Below is a small trained network, with its code and all its weights. Each question gives an input and a target symbol and asks what happens when units are switched off, that is, made to give their printed mean instead of their output.

import numpy as np


def w(rows, s, z=0):
    codes = np.array(rows[::2]) - 128.0
    scale = np.full(codes.shape[1], s)
    scale[-1] = z or s
    return codes * scale


def f(y):
    return np.maximum(y, 0)


def softmax(a):
    e = np.exp(a - a.max(-1, keepdims=True))
    return e / e.sum(-1, keepdims=True)


def log_softmax(a):
    a = a - a.max(-1, keepdims=True)
    return a - np.log(np.exp(a).sum(-1, keepdims=True))


def net(x, mask):
    ids = ['ΞΠβδθμτ'.index(c) for c in x.split()]
    T = len(ids)
    res = E[ids] + P[:T]
    r = res
    for j in range(3):
        rows = slice(4 * j, 4 * j + 4)
        q, k, v = (r @ M[0][rows].T for M in (Q, K, V))
        z = softmax(np.where(np.tri(T) > 0, q @ k.T / 4**0.5, -1e9)) @ v
        o = O[0][rows]
        res = res + np.where(mask[j], z, o[:, -1]) @ o[:, :-1]
    y = f(res @ A[0][:, :-1].T + A[0][:, -1])
    res = res + np.where(mask[3:19], y, B[0][:, -1]) @ B[0][:, :-1]
    return log_softmax(res[-1] @ U[:, :-1].T + U[:, -1])


Q, K, V, O, A, B = {}, {}, {}, {}, {}, {}
E = w([
[182,19,75],'Ξ',
[91,112,36],'Π',
[70,98,167],'β',
[13,127,70],'δ',
[3,164,171],'θ',
[224,58,200],'μ',
[187,10,77],'τ',
],0.013)
P = w([
[226,254,139],'0',
[132,154,133],'1',
[112,124,135],'2',
[88,99,140],'3',
[72,82,149],'4',
[63,69,149],'5',
[56,62,152],'6',
[53,64,149],'7',
],0.0075)
Q[0] = w([
[73,110,39],'head 1',
[135,85,76],'head 1',
[172,128,123],'head 1',
[27,213,147],'head 1',
[117,130,103],'head 2',
[213,129,78],'head 2',
[139,115,177],'head 2',
[70,125,153],'head 2',
[93,85,40],'head 3',
[172,103,229],'head 3',
[216,7,9],'head 3',
[159,70,176],'head 3',
],0.022)
K[0] = w([
[102,154,6],'head 1',
[140,174,77],'head 1',
[167,127,165],'head 1',
[50,45,91],'head 1',
[127,134,162],'head 2',
[171,231,107],'head 2',
[114,115,54],'head 2',
[93,61,142],'head 2',
[111,114,11],'head 3',
[189,86,232],'head 3',
[250,146,2],'head 3',
[187,78,162],'head 3',
],0.022)
V[0] = w([
[19,238,194],'head 1',
[88,209,216],'head 1',
[29,153,71],'head 1',
[149,167,209],'head 1',
[125,117,209],'head 2',
[196,250,161],'head 2',
[93,50,208],'head 2',
[193,254,61],'head 2',
[236,242,52],'head 3',
[69,158,136],'head 3',
[92,103,153],'head 3',
[157,101,131],'head 3',
],0.0084)
O[0] = w([
[48,28,129,177],'head 1',
[75,55,168,117],'head 1',
[101,104,54,226],'head 1',
[106,90,190,76],'head 1',
[147,113,168,127],'head 2',
[104,20,156,36],'head 2',
[161,169,161,173],'head 2',
[84,46,106,45],'head 2',
[160,255,94,2],'head 3',
[85,109,111,159],'head 3',
[114,87,136,164],'head 3',
[152,127,142,118],'head 3',
],0.012,0.0048)
A[0] = w([
[81,105,106,3],'neuron 1',
[151,95,121,238],'neuron 2',
[108,97,117,171],'neuron 3',
[63,89,146,77],'neuron 4',
[103,154,37,98],'neuron 5',
[122,123,57,106],'neuron 6',
[139,214,217,53],'neuron 7',
[105,89,92,197],'neuron 8',
[131,126,128,102],'neuron 9',
[128,130,129,94],'neuron 10',
[56,114,204,26],'neuron 11',
[54,214,125,110],'neuron 12',
[143,96,62,50],'neuron 13',
[244,100,130,45],'neuron 14',
[176,152,116,97],'neuron 15',
[148,195,115,65],'neuron 16',
],0.011,0.0063)
B[0] = w([
[199,3,137,194],'neuron 1',
[129,223,159,183],'neuron 2',
[89,157,150,209],'neuron 3',
[99,55,163,252],'neuron 4',
[150,185,153,205],'neuron 5',
[68,179,122,179],'neuron 6',
[87,146,116,185],'neuron 7',
[109,169,111,240],'neuron 8',
[113,131,144,128],'neuron 9',
[122,131,131,128],'neuron 10',
[221,200,95,219],'neuron 11',
[203,42,133,171],'neuron 12',
[154,90,80,164],'neuron 13',
[216,107,75,190],'neuron 14',
[115,91,149,178],'neuron 15',
[76,61,136,186],'neuron 16',
],0.02,0.015)
U = w([
[148,79,99,30],'Ξ',
[121,124,119,255],'Π',
[112,134,244,238],'β',
[78,66,93,104],'δ',
[136,71,173,147],'θ',
[180,115,176,33],'μ',
[147,73,92,52],'τ',
],0.011,0.0041)

Each question gives the input, a string of symbols that net reads in full, and the target symbol t.
The units are the heads (4 rows each of Q, K, V and O) and the neurons (one row each of A and B). Each row of codes is followed by its name. A weight is (code - 128) times the scale printed after its matrix; where a second scale follows, it is the last column's (O, A, B and U).
mask holds one flag per unit, heads first, then neurons. A switched-off unit (its flag False) gives its mean, the last column of its rows in O or B, instead of its output. The means were averaged over made-up inputs and are rounded, as every weight is.
A unit's drop is (log p(t) with every unit on - log p(t) with that unit switched off) / (log p(t) with every unit on - log p(t) with every unit switched off).
The circuit of an input: a set's keep is (log p(t) with only the set's units on - log p(t) with every unit switched off) / (log p(t) with every unit on - log p(t) with every unit switched off). Starting from the 12 units with the biggest drops (on a tie, the unit counted first), units are removed one at a time, each time the one whose removal leaves the highest keep (on an exact tie, the one counted first), for as long as the keep stays at least 0.8.
units of the circuit, in order: the units of the circuit, biggest drop first
unit that matters most: the unit with the biggest drop
top k neurons: the k neurons with the biggest drops, biggest first
heads that matter: for each layer, one digit per head in row order, 1 if its drop is at least 0.15 and else 0, layers parted by /
drop when u is switched off: that unit's drop, to one decimal
input θ Π δ, target δ: unit that matters most => neuron 11
input Π θ δ θ Ξ Π θ Ξ, target Π: units of the circuit, in order => [head 3; neuron 1]
input β δ β Π τ θ θ Ξ, target β: top 2 neurons => [neuron 2; neuron 14]
input δ Ξ μ β δ Ξ, target δ: units of the circuit, in order => [head 1; neuron 11]
input μ θ δ μ β Ξ, target μ: heads that matter => 100
input β δ τ, target β: units of the circuit, in order => [head 1; neuron 2; neuron 14]
input Π τ μ β θ θ, target θ: top 3 neurons => [neuron 4; neuron 1; neuron 5]
input Π τ Ξ, target Π: heads that matter => 111
input τ Ξ Ξ β, target β: heads that matter => 001
input μ τ Π Ξ, target μ: units of the circuit, in order => [head 1; neuron 14]
input θ Π Π τ, target θ: units of the circuit, in order => [head 1; neuron 4; neuron 1]
input τ τ θ, target θ: top 3 neurons => [neuron 4; neuron 1; neuron 14]
input θ τ θ Ξ, target θ: heads that matter => 110
input δ Ξ θ δ μ μ τ, target δ: unit that matters most => head 1
input Π Π τ, target Π: heads that matter => 011
input μ θ β β Ξ θ τ, target μ: heads that matter => 100
input τ Ξ μ μ θ θ β, target β: top 2 neurons => [neuron 14; neuron 12]
input δ δ τ, target δ: units of the circuit, in order => [head 2; neuron 11]
input δ δ μ Ξ Π μ Π Ξ, target δ: heads that matter => 100
input μ β β δ β θ τ, target μ: top neuron => [neuron 14]
input β Ξ Ξ Π, target Π: drop when neuron 4 is switched off => 0.2
input Π β θ δ τ μ, target μ: drop when neuron 14 is switched off => 0.8
